Below is a small trained network, with its code and all its weights. Each question gives an input and a class and asks what happens when units are switched off, that is, made to give their printed mean instead of their output.

import numpy as np


def w(rows, s, z=0):
    codes = np.array(rows[::2]) - 128.0
    scale = np.full(codes.shape[1], s)
    scale[-1] = z or s
    return codes * scale


def f(y):
    return y / 2 * (1 + np.tanh(0.7978845608 * (y + 0.044715 * y**3)))


def log_softmax(a):
    a = a - a.max(-1, keepdims=True)
    return a - np.log(np.exp(a).sum(-1, keepdims=True))


def net(x, mask):
    res = np.array(x, float).reshape(1, 3) / 4 @ E
    y = f(res @ A[0][:, :-1].T + A[0][:, -1])
    res = res + np.where(mask, y, B[0][:, -1]) @ B[0][:, :-1]
    return log_softmax(res[-1] @ U[:, :-1].T + U[:, -1])


A, B = {}, {}
E = w([
[77,53,154,98,213,156,112],'x0',
[165,122,181,53,122,71,109],'x1',
[166,104,5,127,119,126,155],'x2',
],0.015)
A[0] = w([
[135,127,59,110,145,188,160,199],'neuron 0',
[159,112,4,60,72,117,149,166],'neuron 1',
[69,179,129,191,139,139,145,212],'neuron 2',
[158,85,163,138,148,142,109,114],'neuron 3',
[127,62,142,96,194,170,100,194],'neuron 4',
[207,150,98,157,97,132,119,214],'neuron 5',
[143,94,61,138,116,152,167,216],'neuron 6',
[133,105,112,55,152,78,155,203],'neuron 7',
[134,234,148,101,80,164,66,174],'neuron 8',
[186,248,141,170,81,119,95,204],'neuron 9',
[158,170,65,142,79,89,116,197],'neuron 10',
[199,107,93,123,123,134,106,153],'neuron 11',
[30,70,206,94,158,108,58,254],'neuron 12',
[137,223,201,162,118,93,160,203],'neuron 13',
[137,126,81,95,111,77,175,107],'neuron 14',
[40,90,206,84,198,157,87,231],'neuron 15',
[122,65,150,71,154,172,104,216],'neuron 16',
],0.011,0.0042)
B[0] = w([
[60,38,82,155,140,179,75,209],'neuron 0',
[218,112,73,94,169,242,124,252],'neuron 1',
[137,126,130,188,40,95,171,187],'neuron 2',
[125,133,182,113,163,34,51,143],'neuron 3',
[82,161,157,143,121,127,51,194],'neuron 4',
[169,204,15,74,167,198,199,204],'neuron 5',
[77,48,36,158,172,174,107,218],'neuron 6',
[153,99,151,46,146,108,134,171],'neuron 7',
[225,146,180,214,46,81,200,186],'neuron 8',
[238,145,70,190,115,111,204,227],'neuron 9',
[191,196,36,97,206,165,117,218],'neuron 10',
[133,110,40,14,186,162,140,171],'neuron 11',
[17,109,244,123,81,3,55,231],'neuron 12',
[172,105,134,127,48,40,215,201],'neuron 13',
[197,159,72,50,167,103,97,172],'neuron 14',
[78,118,230,81,67,118,84,233],'neuron 15',
[29,108,145,39,53,138,93,186],'neuron 16',
],0.0067,0.016)
U = w([
[129,182,133,165,206,146,97,1],'0',
[107,37,96,222,146,218,107,159],'1',
[159,81,181,169,86,88,160,110],'2',
[179,112,79,87,198,233,109,58],'3',
[77,130,170,75,109,137,2,175],'4',
[192,185,109,169,102,157,202,190],'5',
],0.0098,0.003)

Each question gives the input, the list of numbers given to net, and the class t.
The units are the neurons (one row each of A and B). Each row of codes is followed by its name. A weight is (code - 128) times the scale printed after its matrix; where a second scale follows, it is the last column's (A, B and U).
mask holds one flag per neuron, in row order. A switched-off neuron (its flag False) gives its mean, the last column of its row in B, instead of its output. The means were averaged over made-up inputs and are rounded, as every weight is.
A unit's drop is (log p(t) with every unit on - log p(t) with that unit switched off) / (log p(t) with every unit on - log p(t) with every unit switched off).
The circuit of an input: a set's keep is (log p(t) with only the set's units on - log p(t) with every unit switched off) / (log p(t) with every unit on - log p(t) with every unit switched off). Starting from the 12 units with the biggest drops (on a tie, the unit counted first), units are removed one at a time, each time the one whose removal leaves the highest keep (on an exact tie, the one counted first), for as long as the keep stays at least 0.8.
circuit, biggest first: the units of the circuit, biggest drop first
top k neurons: the k neurons with the biggest drops, biggest first
drop when u is switched off: that unit's drop, to one decimal
input [-4,7,-3], class 5: circuit, biggest first -> [neuron 9]
input [-1,7,-3], class 2: circuit, biggest first -> [neuron 13; neuron 8]
input [0,0,-1], class 2: circuit, biggest first -> [neuron 10; neuron 1]
input [1,4,2], class 4: top 4 neurons -> [neuron 9; neuron 5; neuron 10; neuron 1]
input [7,-3,8], class 1: top 2 neurons -> [neuron 0; neuron 10]
input [-5,4,-5], class 5: top 2 neurons -> [neuron 9; neuron 15]
input [-6,6,-6], class 5: top 2 neurons -> [neuron 9; neuron 15]
input [-1,-3,-2], class 5: top 2 neurons -> [neuron 12; neuron 15]
input [2,-2,3], class 1: top 2 neurons -> [neuron 10; neuron 5]
input [-5,0,3], class 3: drop when neuron 1 is switched off -> 0.1
input [-5,5,3], class 3: drop when neuron 12 is switched off -> 0.2
input [-5,8,-4], class 5: drop when neuron 4 is switched off -> 0.1
